Below is a small trained network, with its code and all its weights. Each question gives an input and a target symbol and asks what happens when units are switched off, that is, made to give their printed mean instead of their output.

import numpy as np


def w(rows, s, z=0):
    codes = np.array(rows[::2]) - 128.0
    scale = np.full(codes.shape[1], s)
    scale[-1] = z or s
    return codes * scale


def f(y):
    return y / 2 * (1 + np.tanh(0.7978845608 * (y + 0.044715 * y**3)))


def softmax(a):
    e = np.exp(a - a.max(-1, keepdims=True))
    return e / e.sum(-1, keepdims=True)


def log_softmax(a):
    a = a - a.max(-1, keepdims=True)
    return a - np.log(np.exp(a).sum(-1, keepdims=True))


def net(x, mask):
    ids = ['αβεζηλτφ'.index(c) for c in x.split()]
    T = len(ids)
    res = E[ids] + P[:T]
    q, k, v = (res @ M[0].T for M in (Q, K, V))
    z = softmax(np.where(np.tri(T) > 0, q @ k.T / 4**0.5, -1e9)) @ v
    res = res + np.where(mask[0], z, O[0][:, -1]) @ O[0][:, :-1]
    y = f(res @ A[0][:, :-1].T + A[0][:, -1])
    res = res + np.where(mask[1:13], y, B[0][:, -1]) @ B[0][:, :-1]
    return log_softmax(res[-1] @ U[:, :-1].T + U[:, -1])


Q, K, V, O, A, B = {}, {}, {}, {}, {}, {}
E = w([
[171,126,109,100,223],'α',
[143,210,156,222,112],'β',
[52,143,203,66,197],'ε',
[137,29,139,128,146],'ζ',
[215,35,67,115,93],'η',
[94,109,185,92,107],'λ',
[107,121,235,248,224],'τ',
[62,61,84,169,194],'φ',
],0.016)
P = w([
[68,58,232,1,120],'0',
[77,97,206,50,130],'1',
[116,104,184,72,171],'2',
[120,88,188,107,180],'3',
[103,93,190,143,203],'4',
[104,49,174,132,224],'5',
[94,46,178,139,227],'6',
],0.0033)
Q[0] = w([
[84,76,148,94,135],'head 0',
[114,139,28,221,201],'head 0',
[110,254,59,127,51],'head 0',
[207,85,238,171,248],'head 0',
],0.0083)
K[0] = w([
[137,111,28,196,82],'head 0',
[134,93,142,63,83],'head 0',
[194,139,158,2,41],'head 0',
[154,181,106,243,142],'head 0',
],0.0089)
V[0] = w([
[145,178,88,43,118],'head 0',
[111,165,95,201,196],'head 0',
[254,155,163,88,174],'head 0',
[128,151,192,188,100],'head 0',
],0.0085)
O[0] = w([
[21,159,83,127,145,1],'head 0',
[200,110,130,136,197,203],'head 0',
[141,200,132,114,67,91],'head 0',
[173,254,143,141,100,164],'head 0',
],0.0093,0.0063)
A[0] = w([
[156,92,109,2,175,255],'neuron 0',
[99,131,223,137,175,17],'neuron 1',
[115,62,137,144,157,165],'neuron 2',
[100,155,203,173,192,135],'neuron 3',
[156,79,141,161,127,107],'neuron 4',
[109,183,181,61,207,47],'neuron 5',
[186,155,118,148,38,156],'neuron 6',
[176,116,171,103,161,74],'neuron 7',
[134,116,71,130,218,188],'neuron 8',
[243,88,145,178,178,50],'neuron 9',
[161,202,146,111,111,108],'neuron 10',
[105,129,183,111,53,108],'neuron 11',
],0.0099,0.0047)
B[0] = w([
[108,198,109,187,180,224],'neuron 0',
[133,69,93,90,107,173],'neuron 1',
[154,80,179,134,156,186],'neuron 2',
[140,170,49,118,107,196],'neuron 3',
[19,54,115,111,114,170],'neuron 4',
[211,59,65,75,130,165],'neuron 5',
[116,107,83,86,183,150],'neuron 6',
[119,89,188,97,80,186],'neuron 7',
[136,129,147,178,111,178],'neuron 8',
[100,110,81,185,20,249],'neuron 9',
[83,169,115,85,2,151],'neuron 10',
[89,189,136,127,96,138],'neuron 11',
],0.0066,0.015)
U = w([
[179,181,136,148,162,245],'α',
[52,175,140,129,109,173],'β',
[116,87,60,39,139,133],'ε',
[171,84,197,139,165,119],'ζ',
[66,87,2,52,119,84],'η',
[87,107,209,78,109,151],'λ',
[171,108,140,97,77,3],'τ',
[131,131,132,162,180,100],'φ',
],0.009,0.0054)

Each question gives the input, a string of symbols that net reads in full, and the target symbol t.
The units are the heads (4 rows each of Q, K, V and O) and the neurons (one row each of A and B). Each row of codes is followed by its name. A weight is (code - 128) times the scale printed after its matrix; where a second scale follows, it is the last column's (O, A, B and U).
mask holds one flag per unit, heads first, then neurons. A switched-off unit (its flag False) gives its mean, the last column of its rows in O or B, instead of its output. The means were averaged over made-up inputs and are rounded, as every weight is.
A unit's drop is (log p(t) with every unit on - log p(t) with that unit switched off) / (log p(t) with every unit on - log p(t) with every unit switched off).
The circuit of an input: a set's keep is (log p(t) with only the set's units on - log p(t) with every unit switched off) / (log p(t) with every unit on - log p(t) with every unit switched off). Starting from the 12 units with the biggest drops (on a tie, the unit counted first), units are removed one at a time, each time the one whose removal leaves the highest keep (on an exact tie, the one counted first), for as long as the keep stays at least 0.8.
units of the circuit, in order: the units of the circuit, biggest drop first
k most important neurons: the k neurons with the biggest drops, biggest first
drop when u is switched off: that unit's drop, to one decimal
input λ φ φ η, target ζ: units of the circuit, in order => (head 0; neuron 2; neuron 3)
input λ λ λ, target β: units of the circuit, in order => (head 0)
input φ η ζ, target ζ: 2 most important neurons => (neuron 2; neuron 3)
input λ λ φ τ α, target τ: 3 most important neurons => (neuron 9; neuron 7; neuron 10)
input ζ λ η φ η, target ζ: units of the circuit, in order => (head 0; neuron 3; neuron 2)
input τ λ λ, target τ: units of the circuit, in order => (head 0; neuron 10)
input φ φ ζ, target ζ: units of the circuit, in order => (neuron 2; head 0)
input λ ε ζ α ε, target ε: units of the circuit, in order => (neuron 5; neuron 1)
input λ τ η λ ζ, target τ: 2 most important neurons => (neuron 9; neuron 7)
input η λ η β, target β: 2 most important neurons => (neuron 5; neuron 2)
input α φ α λ, target ζ: 2 most important neurons => (neuron 9; neuron 10)
input ε ε λ ε, target η: 3 most important neurons => (neuron 5; neuron 1; neuron 3)
input α ζ η η ε, target ε: 2 most important neurons => (neuron 5; neuron 9)
input λ α λ β, target β: most important neuron => (neuron 5)
input α ε ζ φ η ε, target ζ: drop when neuron 10 is switched off => 0.2
input α ε ε, target η: drop when neuron 9 is switched off => -0.3
input τ λ α, target τ: drop when head 0 is switched off => 1.2
